Below are the code and all the weights of a small trained network. Each question names an input and a target symbol and asks about switching units off, where a switched-off unit gives its printed mean instead of its output.

import numpy as np


def w(rows, s, z=0):
    codes = np.array(rows[::2]) - 128.0
    scale = np.full(codes.shape[1], s)
    scale[-1] = z or s
    return codes * scale


def norm(h):
    return h / np.sqrt((h * h).mean(-1, keepdims=True) + 1e-5)


def f(y):
    return np.maximum(y, 0)


def softmax(a):
    e = np.exp(a - a.max(-1, keepdims=True))
    return e / e.sum(-1, keepdims=True)


def log_softmax(a):
    a = a - a.max(-1, keepdims=True)
    return a - np.log(np.exp(a).sum(-1, keepdims=True))


def net(x, mask):
    ids = ['Θαγδζηλμξπσφψ'.index(c) for c in x.split()]
    T = len(ids)
    res = E[ids] + P[:T]
    u = 0
    for l in range(2):
        r = norm(res)
        for j in range(2):
            rows = slice(4 * j, 4 * j + 4)
            q, k, v = (r @ M[l][rows].T for M in (Q, K, V))
            z = softmax(np.where(np.tri(T) > 0, q @ k.T / 4**0.5, -1e9)) @ v
            o = O[l][rows]
            res = res + np.where(mask[u + j], z, o[:, -1]) @ o[:, :-1]
        u += 2
        y = f(norm(res) @ A[l][:, :-1].T + A[l][:, -1])
        res = res + np.where(mask[u : u + 8], y, B[l][:, -1]) @ B[l][:, :-1]
        u += 8
    return log_softmax(norm(res)[-1] @ U[:, :-1].T + U[:, -1])


Q, K, V, O, A, B = {}, {}, {}, {}, {}, {}
E = w([
[138,152,89,150],'Θ',
[182,135,169,120],'α',
[159,123,125,81],'γ',
[157,134,56,139],'δ',
[115,184,2,149],'ζ',
[149,116,146,56],'η',
[163,148,182,58],'λ',
[205,121,88,130],'μ',
[121,177,116,115],'ξ',
[196,120,136,138],'π',
[135,164,69,77],'σ',
[154,188,149,130],'φ',
[160,170,61,74],'ψ',
],0.0068)
P = w([
[117,87,156,173],'0',
[170,252,133,166],'1',
[206,136,92,85],'2',
[150,118,90,186],'3',
[125,128,128,180],'4',
[80,48,146,203],'5',
[248,155,114,239],'6',
],0.003)
Q[0] = w([
[119,230,192,254],'L0H1',
[37,67,174,132],'L0H1',
[168,228,167,129],'L0H1',
[238,244,91,152],'L0H1',
[50,199,134,91],'L0H2',
[143,141,113,180],'L0H2',
[135,59,244,218],'L0H2',
[163,96,185,62],'L0H2',
],0.0049)
K[0] = w([
[172,72,87,80],'L0H1',
[190,196,81,102],'L0H1',
[86,71,63,168],'L0H1',
[72,1,146,178],'L0H1',
[113,209,70,153],'L0H2',
[115,108,171,186],'L0H2',
[184,122,175,155],'L0H2',
[165,165,148,83],'L0H2',
],0.0066)
V[0] = w([
[113,169,92,77],'L0H1',
[97,2,96,129],'L0H1',
[115,232,147,206],'L0H1',
[132,148,97,51],'L0H1',
[141,98,59,124],'L0H2',
[206,75,190,158],'L0H2',
[128,142,130,194],'L0H2',
[80,134,74,181],'L0H2',
],0.0061)
O[0] = w([
[218,205,156,51,189],'L0H1',
[59,72,71,36,4],'L0H1',
[207,81,189,254,156],'L0H1',
[228,229,113,67,204],'L0H1',
[175,149,104,116,208],'L0H2',
[41,187,67,49,106],'L0H2',
[97,107,142,72,127],'L0H2',
[185,65,113,67,110],'L0H2',
],0.0037,0.0025)
A[0] = w([
[123,110,175,35,161],'L0N1',
[201,139,9,92,106],'L0N2',
[23,70,178,30,78],'L0N3',
[108,147,35,137,173],'L0N4',
[69,65,162,119,47],'L0N5',
[197,166,109,207,138],'L0N6',
[241,54,49,172,175],'L0N7',
[186,193,171,2,253],'L0N8',
],0.0036,0.0021)
B[0] = w([
[96,194,61,252,141],'L0N1',
[83,148,177,179,223],'L0N2',
[166,174,170,147,132],'L0N3',
[141,149,175,157,183],'L0N4',
[100,170,147,95,129],'L0N5',
[106,169,155,76,241],'L0N6',
[112,202,146,159,242],'L0N7',
[88,122,134,179,253],'L0N8',
],0.0036,0.0043)
Q[1] = w([
[161,213,104,155],'L1H1',
[120,106,52,34],'L1H1',
[90,52,134,89],'L1H1',
[78,215,122,162],'L1H1',
[132,253,118,110],'L1H2',
[106,59,162,65],'L1H2',
[186,224,202,227],'L1H2',
[185,215,163,212],'L1H2',
],0.0058)
K[1] = w([
[61,66,52,182],'L1H1',
[220,154,162,246],'L1H1',
[204,172,144,61],'L1H1',
[126,62,77,185],'L1H1',
[87,30,95,207],'L1H2',
[231,254,142,142],'L1H2',
[40,21,58,145],'L1H2',
[41,45,96,109],'L1H2',
],0.0055)
V[1] = w([
[44,105,172,171],'L1H1',
[133,142,223,78],'L1H1',
[171,52,161,107],'L1H1',
[101,137,254,82],'L1H1',
[29,55,112,177],'L1H2',
[175,68,113,194],'L1H2',
[90,108,223,156],'L1H2',
[166,161,207,86],'L1H2',
],0.0062)
O[1] = w([
[123,77,73,198,83],'L1H1',
[146,205,43,160,100],'L1H1',
[206,175,148,200,3],'L1H1',
[139,210,40,218,78],'L1H1',
[96,16,97,162,45],'L1H2',
[180,3,192,173,102],'L1H2',
[132,129,66,224,89],'L1H2',
[176,211,96,199,133],'L1H2',
],0.0051,0.0045)
A[1] = w([
[88,112,78,159,101],'L1N1',
[159,136,128,168,10],'L1N2',
[132,176,112,102,251],'L1N3',
[154,173,187,96,19],'L1N4',
[192,204,195,56,69],'L1N5',
[180,150,185,117,97],'L1N6',
[81,109,103,164,128],'L1N7',
[195,153,94,254,71],'L1N8',
],0.0073,0.0021)
B[1] = w([
[123,96,26,88,141],'L1N1',
[118,156,169,68,134],'L1N2',
[40,46,113,84,217],'L1N3',
[169,100,2,118,184],'L1N4',
[176,34,55,129,254],'L1N5',
[157,54,73,118,183],'L1N6',
[236,129,109,185,143],'L1N7',
[87,162,226,161,176],'L1N8',
],0.0045,0.0064)
U = w([
[148,46,188,194,199],'Θ',
[45,159,48,229,152],'α',
[45,175,72,53,75],'γ',
[113,55,197,54,77],'δ',
[223,75,112,67,254],'ζ',
[49,202,70,62,51],'η',
[77,255,62,131,79],'λ',
[44,70,167,45,76],'μ',
[209,206,184,191,149],'ξ',
[51,47,51,168,68],'π',
[198,204,111,69,120],'σ',
[153,210,186,210,102],'φ',
[215,219,82,61,154],'ψ',
],0.0066,0.0026)

Each question gives the input, a string of symbols that net reads in full, and the target symbol t.
The units are the heads (4 rows each of Q, K, V and O) and the neurons (one row each of A and B). Each row of codes is followed by its name. A weight is (code - 128) times the scale printed after its matrix; where a second scale follows, it is the last column's (O, A, B and U).
mask holds one flag per unit, layer by layer, with each layer's heads first. A switched-off unit (its flag False) gives its mean, the last column of its rows in O or B, instead of its output. The means were averaged over made-up inputs and are rounded, as every weight is.
A unit's drop is (log p(t) with every unit on - log p(t) with that unit switched off) / (log p(t) with every unit on - log p(t) with every unit switched off).
The circuit of an input: a set's keep is (log p(t) with only the set's units on - log p(t) with every unit switched off) / (log p(t) with every unit on - log p(t) with every unit switched off). Starting from the 12 units with the biggest drops (on a tie, the unit counted first), units are removed one at a time, each time the one whose removal leaves the highest keep (on an exact tie, the one counted first), for as long as the keep stays at least 0.8.
units of the circuit, in order: the units of the circuit, biggest drop first
k most important neurons of layer l: the k neurons of layer l with the biggest drops, biggest first
which heads matter: for each layer, one digit per head in row order, 1 if its drop is at least 0.15 and else 0, layers parted by /
drop of u: that unit's drop, to one decimal
input ξ γ φ, target ξ: most important neuron of layer 1 : [L1N8]
input φ σ ζ η ξ ψ, target ξ: units of the circuit, in order : [L0H1, L1H2, L1N8]
input Θ ξ α Θ, target Θ: units of the circuit, in order : [L0H1, L1H2]
input α α Θ Θ π, target α: units of the circuit, in order : [L0H2, L0H1, L1H1]
input π Θ η α γ μ, target π: units of the circuit, in order : [L0H1, L0H2, L1H2]
input ξ σ σ ψ ψ φ Θ, target ξ: units of the circuit, in order : [L0H1, L1N8]
input Θ ξ α, target Θ: which heads matter : 10 / 01
input ζ σ ζ σ, target ζ: which heads matter : 01 / 00
input ξ ξ ξ, target ξ: which heads matter : 10 / 00
input α η γ η π σ, target α: units of the circuit, in order : [L0H1, L1H2, L1H1]
input α Θ μ δ, target α: which heads matter : 11 / 00
input α ζ ζ, target α: which heads matter : 11 / 01
input Θ ψ η η, target Θ: which heads matter : 10 / 01
input π φ Θ, target π: units of the circuit, in order : [L0H1]
input ζ η ζ ζ ζ φ φ, target ζ: 2 most important neurons of layer 1 : [L1N5, L1N6]
input ξ Θ α γ Θ ψ, target ξ: which heads matter : 10 / 11
input ζ μ ξ Θ λ π Θ, target Θ: 3 most important neurons of layer 0 : [L0N8, L0N2, L0N7]
input α ψ ψ, target α: drop of L0H2 : 0.2
input ζ σ ζ Θ φ, target ζ: drop of L1H1 : 0.0
input ζ σ ξ Θ ζ ζ, target ζ: drop of L0H2 : 0.3
input α ψ π φ, target α: drop of L0H2 : 0.3
